Below is a small trained network, with its code and all its weights. Each question gives an input and a target symbol and asks what happens when units are switched off, that is, made to give their printed mean instead of their output.

import numpy as np


def w(rows, s, z=0):
    codes = np.array(rows[::2]) - 128.0
    scale = np.full(codes.shape[1], s)
    scale[-1] = z or s
    return codes * scale


def softmax(a):
    e = np.exp(a - a.max(-1, keepdims=True))
    return e / e.sum(-1, keepdims=True)


def log_softmax(a):
    a = a - a.max(-1, keepdims=True)
    return a - np.log(np.exp(a).sum(-1, keepdims=True))


def net(x, mask):
    ids = ['γεζηθλξπ'.index(c) for c in x.split()]
    T = len(ids)
    res = E[ids] + P[:T]
    u = 0
    for l in range(2):
        r = res
        for j in range(3):
            rows = slice(4 * j, 4 * j + 4)
            q, k, v = (r @ M[l][rows].T for M in (Q, K, V))
            z = softmax(np.where(np.tri(T) > 0, q @ k.T / 4**0.5, -1e9)) @ v
            o = O[l][rows]
            res = res + np.where(mask[u + j], z, o[:, -1]) @ o[:, :-1]
        u += 3
    return log_softmax(res[-1] @ U[:, :-1].T + U[:, -1])


Q, K, V, O = {}, {}, {}, {}
E = w([
[37,207,110,132,72,149,112,171],'γ',
[61,189,153,121,211,192,132,61],'ε',
[55,110,45,70,175,163,59,118],'ζ',
[136,151,159,4,201,160,168,230],'η',
[35,57,173,91,161,17,119,140],'θ',
[130,44,208,44,73,181,156,71],'λ',
[139,48,67,197,121,155,213,143],'ξ',
[199,201,53,99,74,34,209,49],'π',
],0.0036)
P = w([
[165,134,151,158,136,130,76,142],'0',
[48,146,125,130,95,148,180,147],'1',
[51,118,102,104,93,123,188,131],'2',
[106,69,40,56,69,113,143,129],'3',
[101,93,75,64,138,128,221,82],'4',
[97,100,84,99,206,87,220,23],'5',
[162,58,4,13,159,71,196,73],'6',
],0.0042)
Q[0] = w([
[104,167,94,67,124,149,83,141],'0.h1',
[81,182,158,104,174,158,117,158],'0.h1',
[176,148,141,199,123,133,42,93],'0.h1',
[79,134,91,105,136,129,162,55],'0.h1',
[74,133,159,128,97,164,94,166],'0.h2',
[55,114,82,38,125,95,207,107],'0.h2',
[180,127,117,143,121,106,125,113],'0.h2',
[108,104,152,150,180,134,141,126],'0.h2',
[88,145,209,230,146,157,154,151],'0.h3',
[58,22,110,60,83,188,192,121],'0.h3',
[164,110,49,169,102,133,186,167],'0.h3',
[230,154,203,175,86,159,6,205],'0.h3',
],0.028)
K[0] = w([
[87,90,199,85,164,106,205,136],'0.h1',
[108,43,89,80,106,76,188,181],'0.h1',
[28,210,67,89,125,187,130,144],'0.h1',
[188,129,166,47,179,115,64,139],'0.h1',
[110,68,76,80,193,153,210,89],'0.h2',
[232,133,123,206,185,153,9,98],'0.h2',
[93,150,174,159,101,120,120,151],'0.h2',
[163,106,102,93,82,79,114,144],'0.h2',
[195,130,72,180,85,57,10,142],'0.h3',
[174,131,70,220,57,86,254,111],'0.h3',
[126,241,90,102,158,91,158,71],'0.h3',
[60,217,215,201,117,183,85,218],'0.h3',
],0.02)
V[0] = w([
[123,195,66,158,208,120,185,154],'0.h1',
[185,116,241,76,182,125,175,190],'0.h1',
[120,126,151,191,78,206,122,9],'0.h1',
[239,194,94,65,114,238,164,153],'0.h1',
[37,176,188,194,142,220,127,136],'0.h2',
[164,31,107,166,255,179,164,97],'0.h2',
[120,118,131,230,18,132,159,233],'0.h2',
[101,41,11,57,74,123,43,212],'0.h2',
[199,207,176,95,30,74,172,58],'0.h3',
[108,129,73,239,114,18,143,150],'0.h3',
[192,177,37,197,121,209,169,140],'0.h3',
[177,2,177,187,65,157,200,132],'0.h3',
],0.016)
O[0] = w([
[130,198,155,129,82,105,182,97,127],'0.h1',
[107,150,103,177,145,71,146,217,94],'0.h1',
[61,94,165,97,171,188,116,106,126],'0.h1',
[50,194,109,77,87,100,76,169,94],'0.h1',
[133,192,182,161,187,187,102,130,196],'0.h2',
[88,142,74,116,206,111,211,108,179],'0.h2',
[225,137,138,103,174,82,50,150,160],'0.h2',
[181,120,5,125,82,153,81,82,196],'0.h2',
[78,49,178,94,71,103,92,162,74],'0.h3',
[202,104,178,94,118,91,174,78,197],'0.h3',
[103,203,138,62,114,92,102,77,199],'0.h3',
[138,107,120,65,238,89,99,150,252],'0.h3',
],0.015,0.0037)
Q[1] = w([
[4,172,180,142,133,141,138,192],'1.h1',
[160,80,138,127,117,126,131,111],'1.h1',
[140,99,88,79,190,112,91,151],'1.h1',
[165,63,132,50,153,135,70,101],'1.h1',
[192,125,219,186,106,162,111,144],'1.h2',
[54,211,128,50,151,124,66,140],'1.h2',
[95,135,218,54,170,84,88,181],'1.h2',
[135,220,148,124,70,108,144,60],'1.h2',
[37,70,95,189,138,235,136,170],'1.h3',
[107,88,117,84,92,139,106,146],'1.h3',
[114,232,108,193,70,167,193,87],'1.h3',
[160,111,121,108,109,131,140,81],'1.h3',
],0.016)
K[1] = w([
[167,149,78,191,135,150,214,119],'1.h1',
[127,129,162,103,87,132,89,167],'1.h1',
[169,145,160,112,65,144,123,87],'1.h1',
[94,138,210,122,16,128,87,141],'1.h1',
[80,65,133,59,132,108,151,104],'1.h2',
[129,199,53,84,97,128,69,105],'1.h2',
[96,151,153,46,188,127,46,101],'1.h2',
[103,76,21,140,118,128,119,174],'1.h2',
[65,4,92,88,128,81,111,204],'1.h3',
[131,115,156,125,177,119,114,126],'1.h3',
[114,167,64,114,97,69,224,98],'1.h3',
[184,151,153,121,119,155,145,81],'1.h3',
],0.017)
V[1] = w([
[86,109,112,133,129,79,143,140],'1.h1',
[104,100,71,105,175,141,179,128],'1.h1',
[169,141,96,131,148,173,67,134],'1.h1',
[154,170,130,182,190,179,115,120],'1.h1',
[99,79,102,148,63,156,101,96],'1.h2',
[63,200,104,130,88,157,69,122],'1.h2',
[155,131,126,114,152,127,138,177],'1.h2',
[179,64,225,186,127,108,124,200],'1.h2',
[121,179,149,165,131,120,128,101],'1.h3',
[179,213,142,139,105,109,255,54],'1.h3',
[113,38,115,112,155,215,135,56],'1.h3',
[134,106,119,108,127,134,139,90],'1.h3',
],0.0053)
O[1] = w([
[107,98,85,115,95,77,180,144,87],'1.h1',
[91,127,41,168,142,127,191,138,165],'1.h1',
[194,170,117,173,140,177,81,119,180],'1.h1',
[115,193,128,184,190,191,129,156,189],'1.h1',
[128,170,67,183,54,193,153,103,56],'1.h2',
[68,237,103,99,97,188,78,126,103],'1.h2',
[165,128,136,124,109,81,144,136,144],'1.h2',
[194,120,228,229,120,104,197,164,2],'1.h2',
[134,176,163,116,142,137,143,88,153],'1.h3',
[173,218,175,97,61,77,254,32,193],'1.h3',
[130,41,105,112,160,196,152,49,181],'1.h3',
[142,82,124,121,105,130,154,98,146],'1.h3',
],0.0033,0.006)
U = w([
[212,182,212,165,93,180,4,132,133],'γ',
[32,163,234,166,171,196,209,130,80],'ε',
[101,136,36,145,61,225,158,40,115],'ζ',
[105,221,78,175,71,68,134,222,54],'η',
[201,73,114,234,119,125,213,142,76],'θ',
[71,53,80,165,165,159,83,204,59],'λ',
[166,142,94,39,231,66,129,86,251],'ξ',
[76,52,200,68,11,74,139,119,136],'π',
],0.0024,0.0025)

Each question gives the input, a string of symbols that net reads in full, and the target symbol t.
The units are the heads (4 rows each of Q, K, V and O). Each row of codes is followed by its name. A weight is (code - 128) times the scale printed after its matrix; where a second scale follows, it is the last column's (O and U).
mask holds one flag per head, layer by layer. A switched-off head (its flag False) gives its mean, the last column of its rows in O, instead of its output. The means were averaged over made-up inputs and are rounded, as every weight is.
A unit's drop is (log p(t) with every unit on - log p(t) with that unit switched off) / (log p(t) with every unit on - log p(t) with every unit switched off).
The circuit of an input: a set's keep is (log p(t) with only the set's units on - log p(t) with every unit switched off) / (log p(t) with every unit on - log p(t) with every unit switched off). Starting from all 6 units, units are removed one at a time, each time the one whose removal leaves the highest keep (on an exact tie, the one counted first), for as long as the keep stays at least 0.8.
circuit, biggest first: the units of the circuit, biggest drop first
most important unit: the unit with the biggest drop
which heads matter: for each layer, one digit per head in row order, 1 if its drop is at least 0.15 and else 0, layers parted by /
drop of u: that unit's drop, to one decimal
input λ ξ η λ ξ λ, target λ: most important unit	0.h1
input ζ ξ η γ γ ξ θ, target ζ: which heads matter	010 / 010
input η ξ ε λ γ ε, target λ: circuit, biggest first	(0.h3; 1.h3)
input θ γ ξ ζ, target θ: circuit, biggest first	(0.h1; 1.h2)
input ε ξ γ ξ ξ π π, target ε: which heads matter	010 / 000
input η ζ ξ ζ ε ξ λ, target η: circuit, biggest first	(0.h1; 1.h3)
input ξ ξ θ λ π γ ξ, target π: which heads matter	001 / 100
input λ ξ γ ξ ξ γ ε, target λ: circuit, biggest first	(0.h1; 1.h3; 0.h3)
input γ θ η θ, target θ: circuit, biggest first	(0.h3; 0.h1)
input λ γ η ε γ, target λ: circuit, biggest first	(0.h1; 1.h3; 0.h3)
input π π ζ, target π: circuit, biggest first	(0.h3; 0.h2)
input γ ζ η, target γ: which heads matter	010 / 100
input γ λ ζ, target λ: circuit, biggest first	(0.h3; 1.h3)
input γ ξ ξ γ ε θ, target γ: most important unit	0.h2
input λ θ ζ, target λ: circuit, biggest first	(0.h1; 1.h3; 0.h3)
input γ ζ γ γ, target γ: circuit, biggest first	(0.h2; 1.h1)
input ζ π λ γ η γ, target ζ: circuit, biggest first	(0.h2; 1.h2)
input γ ξ ζ π ζ, target γ: which heads matter	010 / 000
input λ ξ λ θ ξ, target λ: drop of 1.h3	0.7
input γ γ ξ ζ, target γ: drop of 0.h2	1.2
input ξ ξ π ξ π γ, target π: drop of 0.h3	1.0
input γ π ε ξ λ, target γ: most important unit	0.h2
